(in the rows, 128 means zero)
Each row has a class, written after it, and each block has its own classes.
[131 122 127 126 118 121 133 117 123 128 120 119 131 133 129 124 127 132
 132 128 122 125 122 130 132 130 120 125 119 128 106 132 130]	J
[125 136 137 139 141 125 132 139 123 120 126 123 132 122 138 140 118 135
 129 133 128 133 120 116 128 121 146 125 132 130 142 127 129]	N
[116 103 141 133 131 110 108 118 121 134 126 125 122 130 119 132 119 140
 120 130 121 161 125 148 106 124 127 130 120 123 137 124 124]	N
[124 121 133 131 144 115 121 154 114 131 127 122 129 132 118 143 115 140
 127 130 135 138 118 127 126 118 139 123 137 128 139 129 119]	N
[108  96 127 111 121 108  48 111 152 189 131 133  98 123  83  98 135 100
 131 127 109 152 124 160 117 134 119 164 141 129 165 126 137]	C
[123 121 129 129 140 109 122 129 127 147 118 128 144 137 120 128 139 116
 123 128 142 122 132 129 119 126 145 130 135 123 140 143 126]	Y
[148 130 120 136 133 126 136 119 115 143 135 126 122 126 136 119 117 126
 121 117 132 124 136 111 137 128 123 140 137 119 119 134 133]	J
[101 170 137 119 130 160 130 132 151 112 119 141 134 148 170 117 122 127
 140 124 131 109 131 122 144 142 137 123 132 153 117 132 139]	C
[131 112 129 127 149 110 142 145 115 133 120 123 132 108 125 140 140 139
 124 131 124 133 121 118 121 119 139 129 137 115 158 118 120]	E
[143 149 128 134 114 139 134 112 126 117 130 136 117 130 151 112 105 139
 108 112 114 124 141 128 142 139 114 150 119 130 106 130 137]	M
[138 128 124 132 149 118 110 129 121 130 128 131 115 122 128 120 130 131
 127 118 135 120 134 133 110 121 139 128 143 119 137 133 127]	V
[152 118 123 114 130 114 126 145 108 112 102 118 166 114 163 135 118 169
 123 132 106  95 109 160 124 129 137 132 111 119 132 137 117]	V
[138 117 134 132 136 127 140 112 117 140 124 140 116 130 125 126 134 125
 111 112 127 148 156 124 129 128 118 137 136 122 134 120 117]	E
[122 114 121 136 145 118 129 125 111 137 131 123 110 122 114 129 141 123
 131 127 131 153 130 138 116 120 126 124 143 117 134 122 129]	E
[125 130 124 111 119 149 125 107 131 129 136 139 116 132 161 133 121 140
 128 106 109 118 125 142 144 137 129 152 126 131 119 104 147]	Y
[120 134 132 125 136 117 134 148 120 127 123 133 128 117 142 118 120 130
 125 130 123 143 121 118 126 126 134 130 132 122 134 121 125]	M
[144 113 128 141 128 108 137 117 119 136 123 126 127 126 124 120 123 113
 126 125 134 136 136 129 136 119 126 121 132 132 140 109 124]	M
[148 115 121 127 141 109 142 130 126 111 108 120 142 134 123 119 140 136
 113 119 144 123 126 112 134 115 137 102 134 116 152 131 128]	H
[143 125 106 133 144  98 161 118 127 100 118 109 149 118 138 146 127 148
 151 132 150 104 123 135 136 118 147 109 135 133 169 118 134]	H
[137 139 127 129 129 119 123 127 120 123 133 130 116 139 155 131 103 131
 121 110 139 140 138 118 130 130 124 121 120 126 112 136 150]	N
[146  74 145 164 118 169  98  75 160 117 115  94 156 141  90 102 116  72
 123 159 170 110 140 183  88 140  90  11 100 145  94 163 139]	T
[145  80 145 146 140  88 151 113  86 125 100 113 170 131  96 149 191 154
 112 167  99 105  89 141 145 103 159 151 109 126 134 142 100]	H
[109 130 132 123 130 129 111 130 134 144 127 130 131 127 124 137 120 137
 135 133 126 117 122 148 120 135 136 138 139 132 136 131 119]	Y
[126 104 127 147 155 151 163 113 179  86 101 111 180 126 105 115 155  96
 143 124 171 102 162 137 133 121 184 108 142 160 252 146 117]	W
[117 112 128 122 129 122 152 148 126 123 132 131 141 116 128 159 134 152
 135 130 132 135 111 124 126 118 149 136 127 136 135 134 111]	A
[136 104 124 140 145 114 125 123 133 135 127 118 131 119 124 130 131 138
 117 127 127 137 130 127 113 124 125 134 119 125 153 114 115]	G
[135 111 123 129 116 112  88 119 126 174 157 136 125 118  74 107  80 167
  80 135 111 196 108 114  76 127  82 134 155  75  80  91 105]	T
[134 106 125 138 142 125 128 135 126 134 128 119 129 114 119 138 138 136
 120 136 120 135 119 123 129 123 128 145 116 130 145 126 118]	G
[127 111 142 132 141 116 134 123  99 152 132 129 119 135 120 130 125 124
 122 134 124 148 140 130 118 128 109 140 124 118 118 116 114]	E
[108 115 141 136 129 124 105 117 132 150 123 127 128 151 127 120 131 124
 123 135 136 126 128 141 105 129 129 131 128 130 128 128 126]	C
[152 107 126 134 133 127 126 105 121 132 137 139 120 128 135 133 121 127
 117 117 140 122 149 134 127 125 123 126 114 130 120 131 132]	V
[123 107 150 130 135 125 135 129 123 123 129 130 121 110 130 151 117 151
 126 130 115 152 123 131 120 124 132 138 120 123 134 113 113]	N
[131 122 131 127 106 137 125  94 120 122 132 138 122 144 146 127 128 138
 114 115 121 125 130 132 129 131 108 146 106 123  89 125 132]	Q
[135 130 134 123 134 126 132 115 116 145 140 147 122 133 117 137 133 137
 119 132 121 125 138 119 143 137 121 149 130 130 109 123 109]	H
[128 107 143 136 150 110 143 142 120 126 125 122 135 115 123 150 125 148
 121 132 129 140 119 117 123 119 145 138 124 120 144 122 115]	N
[142 133 120 138 118 126 120 121 123 125 120 128 122 136 148 110 113 130
 110 115 129 121 131 137 141 132 115 119 122 132 115 133 143]	M
[140  85 129 121 132 134 142  99 144 126 133 129 143 122 128 153 140 153
 114 119 122 110 126 139 127 117 147 142 112 120 135 114 133]	T
[127 123 127 130 144 113 148 121 126 111 130 127 121 110 118 141 141 150
 132 135 129 132 119 118 124 125 138 135 133 119 135 125 122]	H
[123  96 107 132 164  86 130 171  99 155  99 111 131 124 117 111 178  86
 136 124 136 145 115 139 149  80 168 100 146 108 171 119 138]	M
[111 148 159 139 132 104  87 166 161 128 103 108 157 146  60 105 141  75
 135 158 148 140 117  87  87 114 156  47 152 130 138 162  95]	N
[111 117 129 127 110 106 132 125 115 145 106 121 145 141 148 140 112 153
 133 139 124 140 119 153 118 127 125 161 126 125 133 108 120]	C
[115 112 129 127 136 117 137 131 127 144 123 126 129 115 121 136 141 138
 132 131 122 132 120 122 118 127 139 139 135 118 136 119 115]	J
[109 118 134 119 140 113 115 139 113 147 137 130 126 128 130 126 125 109
 145 139 139 148 128 141 100 133 123 119 124 138 127 139 134]	A
[133 164 116 119 141 130 144 155 136  90 112 114 132 112 134 117 136 140
 149 113 122 112 122 113 137 117 157 112 157 121 133 163 128]	J
[140 125 111 123 130 101 154 124 125 107 124 115 149 126 147 128 125 133
 145 118 141 130 141 134 114 129 134 121 122 122 147 105 137]	W
[125 115 126 134 121 130 130  97 135 114 123 128 140 141 136 133 139 132
 129 120 139 108 133 137 120 122 138 134 122 133 148 126 124]	Q
[ 99 146 118 114 123 143 129 135 135 125 117 137 137 133 151 119 137 131
 129 124 127 138 120 122 123 147 137 135 140 133 120 138 136]	J
[120 128 138 106 109 133  99 113 120 140 143 159 115 128 141 128 128 131
 126 127 109 134 117 117 138 132 116 151 119 137 109 132 129]	Q
[129 121 134 135 138 142 122 109 132 122 130 139 119 125 135 120 134 121
 123 119 134 127 137 130 123 126 144 145 131 131 135 145 129]	V
[144 122 135 142 125 120 124 114 108 145 138 125 129 145 124 132 110 116
 113 132 131 145 140 125 128 132 111 124 113 127  94 122 130]	N
[145  95 119 117 131 112 144 134 118 110 111 104 151 104 152 137 125 142
 135 137 106 141 111 144 137 123 122 138  92 130 149 122 134]	G
[132 104 123 127 153 107 127 129 127 128 131 129 137 104 122 133 132 145
 126 133 130 128 116 129 111 121 144 136 125 117 145 123 120]	V
[140 116 132 132 143 130 131 140 119 137 128 127 126 105 110 133 142 134
 112 131 114 131 127 118 126 122 134 134 138 112 143 136 112]	E
[151 112 136 128 135 121 122 116 118 146 134 131 133 139 119 130 118 125
 116 127 137 121 132 120 129 114 125 122 129 121 106 135 134]	T
[141 127 117 129 128 112 132 129 114 145 139 137 129 139 137 114 125 113
 107 117 132 143 136 114 139 127 124 133 121 117 100 129 136]	M
[135  95 132 128 153 110 134 122 129 135 125 133 138 121 132 130 134 127
 121 123 147 128 136 124 102 128 136 124 120 116 137 113 118]	V
[125 118 114 124 116 128 103 109 133 127 131 146 118 132 122 119 150 123
 114 111 133 139 128 124 125 120 130 126 133 126 131 143 140]	Q
[145 103 142 112 138 139 125 124 125 133 141 142 118 107 127 135 113 143
 120 120 116 137 123 122 139 112 131 142 132 120 132 135 135]	T
[135 116 132 124 140 129 138 129 137 122 127 129 131 110 114 146 137 146
 127 126 126 124 122 120 120 111 150 131 143 117 133 125 125]	T
[150 135 168  78 157 129 140 179  89  95 138 144  97 101 213 149 116 169
 159 103  75 114  95  85 169  96 166 185 125 136 169 137 129]	G
[130 128 119 128 149 113 137 141 129 123 128 116 132 124 141 126 131 132
 127 126 130 140 125 109 115 127 130 138 119 121 136 120 129]	G
[115 124 138 127 144 123 131 140 128 121 125 125 132 119 128 136 121 143
 125 130 120 150 120 126 122 129 138 136 127 123 135 121 122]	N
[129 103 111 103 114 112 131 126 136 112 124 132 143 113 142 139 133 151
 130 113 120 147 113 147 129 125 141 134 118 139 151 141 142]	A
[108  77 187 147  80 181 140  86 161  88  93 117 122 138 119 167 154 174
 125 138  90  89  98 161 141 110 151 149 102 162 146 113  92]	C
[160 205 107 148 119 137 144 127 141 125 117 129 112 121 114 118 147 106
 134 100 138  98 150  71 133 147 152 161 206 128 123 132 124]	J
[113 133 133 122 147 115 117 135 121 155 139 137 119 135 112 123 126  92
 140 137 145 141 142 117 121 126 127 116 132 130 121 132 138]	Y
[191 208 113 169 111 141 133 110 148  85 149 105 135 128 117  89  76 144
 106 111 129  78 128  88 140 138 122 137 156 120  85 174 126]	M
[127 119 135 121 118 117 120 131 118 136 127 130 128 136 125 127 129 145
 121 125 115 131 131 138 121 129 122 148 111 120 118 129 117]	W
[188 133 124 173 103 101 135  83 111 140 144 105 129  92 104 164 139 170
 129 149  84  67  91 120 145 102 158 176 148 110 131 118  97]	H
[140 119 129 141 116 138 116  92 122 136 134 140 119 140 132 124 120 118
 121 123 134 134 139 135 122 123 125 130 132 137 125 116 129]	V
[112 123 132 127 115 145 110 123 125 151 122 125 132 141 124 122 132 134
 116 132 111 121 118 142 124 138 124 145 126 123 106 138 116]	J
[141  94 128 129 150 110 151 135 121 121 121 123 148 103 130 145 137 149
 124 130 129 125 122 126 111 112 154 140 124 108 156 115 110]	V
[121 115 124 135 128 126 147 134 132 104 111 121 140 127 121 149 142 131
 117 130 143 151 126 125 118 137 139 121 122 133 128 128 137]	N
[139 110 132 130 145 120 131 123 127 133 124 133 140 121 135 131 135 131
 121 125 133 117 135 127 115 123 143 131 122 120 137 124 117]	V
[ 66  93 135 119  99 185  87  90 164 128 126 136 138 107 115 133 178 130
 134 168  59 114  67 176 172 115 148 142  83 163 150 118 134]	Q
[101 139 127 113 134 127 112 139 132 124 127 128 120 126 126 114 130 130
 144 130 123 137 114 127 113 136 133 127 141 130 126 145 134]	J
[118 117 142 130 143 119 131 135 134 125 129 124 130 119 121 137 118 136
 127 129 128 152 126 123 114 129 134 128 126 120 132 120 115]	N
[159 103 131 142 115 111 139 117 119 132 122 119 134 133 111 153 130 136
 113 119 121 128 126 123 157 109 141 146 121 128 132 123 120]	N

Next block, with new classes.
[137 138 115 137  88 130 160 137 149 130 113  89 100 115 147 145 112 175
 104  46 137 120 103 135 176 157  93 130 162 120 130 151 142]	S
[131  86 129 121  86 175 105 139 108  84  94 125 131  41 130 171 188 132
  76 207 169 130 179 115 161 119 212 155  79 136 165  95 115]	S
[142 147 160 139 143 150 142 145 150 109 154 136  56 134 104  98 137  63
 151 127 149  73 176  96 135 142 156 129 148 117 151  94 189]	P
[223 181 165 131 126 152 149 141 177  89 159 107 139 165  49 111 129 124
  51 109  98  79  73  64 194 145 156  97 161 113 110  97 224]	B
[112 110 116 138  73 120 138 127 163 113  73 129 145 106  63 149 123 150
  94 160 113 125 103 114 177 180 168 160  81  96  74 174 167]	S
[ 96 110 185 105 135 132 126 117 158 131 160 143 108 147 132 133 154  66
 143 191 132  85 145 104 134 165 141  90 136 128 167 112 135]	U
[ 95 114 111 171 125 150 151 157  94 107 108 135  95  75 146 161 122 134
 144 133 174 168 189 131  98 116 151 197 111 130 175 128 100]	S
[155 108  79 182  96 163  78 111  14  73  58 134 113 104 121 139 119 228
 156 171 140 215 153 132 132 103 131 156  81 104  70 124 114]	S
[ 75  59  80 123  98 115 113 122 121 118 107 134 123  67 199 147 108 159
 130 147 180 150 154 129  99  98 116 158 117 131  97 136  95]	P
[ 30  83  83 146  92 107 154 113 158 118  94 129 129 124 156 161  77 137
 115  97 138 150  98 136 111 169  76 174 129 123  81 172 128]	D
[123 127 148 117 134 160 142 140  98 118 135 158 123 154 104 132 175 125
 130 206  95 133 126 121 114 112 166 118 103 153 163  87  99]	R
[117 102 141  91 127 131  98  82 137 160 120  92 101 115 144 122 126 114
 149  99 144  75 154 150 160 147 101  91 162  77  51 156 141]	Z
[202 156 166 181 108 151 119  98 159 132 134 103  94 129  88  77 103 126
 121  71 114 121 120  87 157 166 100 147 152 100  59 128 155]	Z
[141 137 140 123 152 134 158 150 157 144 124 133 130 166 141 126 137 136
 105 103  94 154 102 115 124 149 103 124 157 156  99  92 142]	Z
[ 86 125  59 116 149  79 159 160 131 107 111 165 132 171  94 156  67 171
 134  88 126 166  91 150 143 130  99 126 132 104 122 177 136]	K
[ 70 172 157  97 133 114 147 157 198 154 129 130 146 165 124 158 139  89
 127 134 109  74 106 122 120 176 141  97 157 113 155 137 130]	F
[100  89 118  36 146  89 167 164 167 169 155 133 170  79 152 184 145 133
  89 150 151 126 156 142  97  78 125 111 128 141 167 136  98]	Z
[148 122 148 114 144 107 180 151 145 113 158 155 160 178  29 111 119  69
 132 190  97 147 117  74 116 123 179 154 116 125 110 133 230]	U
[162 179 135 174  69 232  57 122  46  98  63 106  78 130 104 154 152 182
 118 175 128 130 148 150 157 135 181 124 121 113  98  82 150]	F
[133 105 105 116 107 118 156 162 144 130  80 140 174 113 109 170 139 170
 112 173 112 181 111 108  92 111 140 156 104 135  92 137 125]	S
[ 69 118 131 159  78 179 103 108 159 134  94 110  81 123 243 122 145 161
 113  80 150 120 145 160 144 181  64  95 152 167 123 119  79]	B
[115 136 159 164 102 178  94 121 174 101 104 125  34  96 183 119 140 121
 121 124 175  60 167 110 157 193 114 121 157 109 131  81 153]	P
[ 72 129  90 118 132  98 161 116 143 128 111 118 132 249 183  55 127  92
 143  11  55 179  87 149 176 179  35  62 152 181  77 145 102]	D
[ 67  90  97  95  73 158 114 154 109 111 106 153 154 114 163 136 169 159
 121 163 144 160 154 168  93  88 139 135  97 185 172 132 106]	K
[178 131 101 116  99  96 191 161 102 121 138 144 182 169  27 144  78 204
  75 129  86 163  30 103 115  79 153 145 125 116 106 165 188]	X
[108 117 149 168 139 201  89  95  69 111 127 125  61 140 193 120 159  89
 172 130 131 136 167 125 104 145 100 107 142 158 144  69  83]	D
[143 161 118 182 155 185 140 167  70 114 126 132  29 150 153 117 123 131
 167  86 154 153 185 144 107 107 131 150 156 161 170  77 117]	P
[165 170 186 169  67 190 104  98 152 130 131  99  20  76 108  94 148 127
 106 114 156  53 185 147 177 161 112 128 110 104 171 131 112]	R
[189 129 159 156  81 169 102  84 140 136 115  91  67 106 142  38 165 102
 123  98 109 109 175 127 172 146 101 104 113 135  91 129 104]	R
[126 120 123 168  99 213  63 119  43  84  93 137  37  72 116 186 120 169
 142 162 202 117 176 165 132  99 152 157 124  92 145 109 118]	K
[ 99  60  55 177  81 161 109 146  40  68  60 166 148 113 144 151 119 214
 118 158 131 246 125 146 103  84 148 184  82 180 111 120  80]	K
[ 85  87 136  85 119 147 121 100 144 143 133 125 159 181 205  71 208  55
 150 124  68 139 148 130 109 146 106  57 129 218 131  90  93]	D
[157 113 124 133  94 195  89 132  21 114 119 166 129 116 123 142 165 207
 136 229 117 175 137 124  70  79 173 105  85 153 159  93 100]	X
[119  81  75 157 124 164 111 148  58  89  89 163 115 103 160 165 118 181
 142 151 157 211 152 139  79  71 132 163 123 151 127  97  95]	K
[141 105 147  49 132 109 172 155 177 134 161 135 197 166 101  89 192  71
 100 154  75 130 124  88 127 125 162 100 125 181 124 105 181]	Z
[156 156 133  82 167 137 151 153 144 185 134 117 106 154 132 172 127 165
 139 100 124 118 123 149  99 117  85  87 188 115 119 117 130]	Z
[ 73  90 152  49 154  86 169 161 180 132 178 164 189 100 109 168 160  77
  97 197 131 105 130  91 111 122 171 125 102 136 179 125 125]	Z
[140 147 112 172  48 169 121 126 107 106 106 100  76 126 129 117  95 214
 106  67 137 120  89 134 183 144 110 139 144 126  95 137 154]	P
[ 77 104 118  70 137 100 120  91 180 128 139 115 118 133 167 115 140  68
 129 103 150  70 156 138 159 165  81  71 145 104 132 142 143]	D
[168 135  75  78 208  40 214 175 155 159 177 110 123 139  85 148  53 118
 147  13 135 124 100 115 131  74 101 119 183  84 104 182 164]	P
[142  91  90 126  70 117 148 122  77 116 120 118 161 137 113 124  92 210
  93 105 111 159  65 128 124  95 125 137 131 131  93 168 150]	X
[ 79 145 108 181  75 158 118 140 113 122  65 118 107 139 155 175 101 191
 116 116 126 155 105 152 117 164 118 161 141 134 103 130 113]	F
[104 113 157 115 161 119 144 114 155 143 140 110  59 135 136 133 117  51
 142 101 165  72 161 139 183 173 116 102 165  88 133 149 156]	U
[145 141 146 155 126 210  86 125  57 114 124 135  93 155 147 129 168 147
 153 173 127 152 157 131 108 101 140  89 123 163 140  79  76]	B
[ 88  88  69  53 167  72 180 136 135 160 149 122 166 136 100 170 110  90
 138  95 130 141 123 151 106  89 124 122 129 127 121 181 120]	D
[104 146 110 117 106 174 131 131  82 145 114 115  79 146 111 177 131 152
 124 107 138 132 133 191 131 107 112 119 123 146 154 132 104]	D
[  7  75  61 152  88 118 120 131  79 115 103 160 111  93 187 153  91 187
 165 132 175 183 141 159 112 119 121 167  84 143 135 170  38]	P
[187 156 183 110 127 157  92 108 140  92 131 126 109 153  77  99 163 116
 102 164 105  78 135  91 189 167 135  80 134  93  86  79 205]	Z
[ 76 148 141 105 128 152 144 131 144 139 169 119  70 108 131 170 124  82
 146 115 183  74 181 150  88 121 108 138 152 114 207 131 130]	D
[126 122 148 102  90 161 100 128 124 135 113 138 153  99 117 162 176 165
 152 222 121 119 135 104  94 128 155 101 102 115 134 125 107]	S
[116  91 187 145  82 171  95  99 103  85 142 126  99  90 108 112 144  71
 136 225 178  92 195  94 123 121 173 162 110 104 136 115 177]	U
[ 45 121  84 159 152 123 140 129 106 169 120 132  56 155 217 113  91 141
 209  35 141 155 135 170 123 157  67 111 153 142 117 164  50]	P
[222 115 141  39 124 129 157 159 138 123 179 108 199 100  82 126 182 138
  48 149 105 116 109  81 165  71 179  88 126 151 150  96 183]	Z
[ 55  87  71 110  93 136 106 136  99 157  68 106 145 103 252 169 149 186
 135 108 140 184 152 190  85 113  95 113 132 179 123 133  50]	F
[ 69  66  87  82 200  10 175 110 181 129 149 152 144 142 161 104  76  68
 137  72 148 102 131 119 142 162  95  97 156  72 120 184 152]	X
[125 108  72 155  62 162 161 133  60 129  88  91  88 145 182 121 119 233
  94  50 113 188  95 187 173 107  82 135 139 182 121 142  64]	R
[218 119 140 107  94 175 135 151  57 104 137 109 153 144  92 126 162 165
  76 169 102 177 114 109 158  57 172 105 120 173 134  84 158]	U
[126 122 105 128 162 136 161 172 120 108 135 151 110 154 103 138 118  98
 151 109 135 154 144 121  97 102 146 148 156 142 156 122 141]	K
[ 60  67 144  78 116  88 140 110 189 114 156 129 169  76 145 104 140  58
 110 153 158  80 174  98 135 148 147 148 117 107 120 153 174]	Z
[216 157 142 171 137 160 135 134 100 136 127 110  97 141 104  69 135 123
 123  54 100 191 157 123 154 108 113 134 122 159  97 106 102]	Z
[143 152 109  82 146 129 126 142 107 146 133 139  93 141 145 150 122 185
 122 123 151 112 132 159 116 112  97  64 153  98 170 132 124]	X
[ 68  89 139  98  60  99 140  98 182 144 131  79 112 112 175 126  95 136
  92  77 160  64 108 151 196 175  69 104 162 101 112 199 161]	U
[105  92 113 137 166  79 207 178 110 107 153 189 187 172  57 156  97 107
 113 192  98 219  89  86 107  99 186 179  87 162 160 130 124]	U
[239 140 146 171 118 163 113 127  78 115 129 129  97 109  95  67 134 128
 114 124 123 166 159  98 113  83 140 130 102 127 120 114 120]	X
[112 137 139 146  96 131 138 145 139  86 117 132 166 146  82 116 139  87
 109 167  97 135 118  84 117 149 190 173 110 139 108 114 206]	F
[115 105 106 140 122 124 149 154 143 127  83 138 140  91 132 184 123 169
 124 158 146 164 134 118  91 131 131 171 116 118 120 136 114]	S
[ 99 130 183 151 157 167 121 128 115 109 154 150  57 126 136 154 134  76
 160 182 173  95 177 108 132 158 149 119 146 104 197  91 122]	U
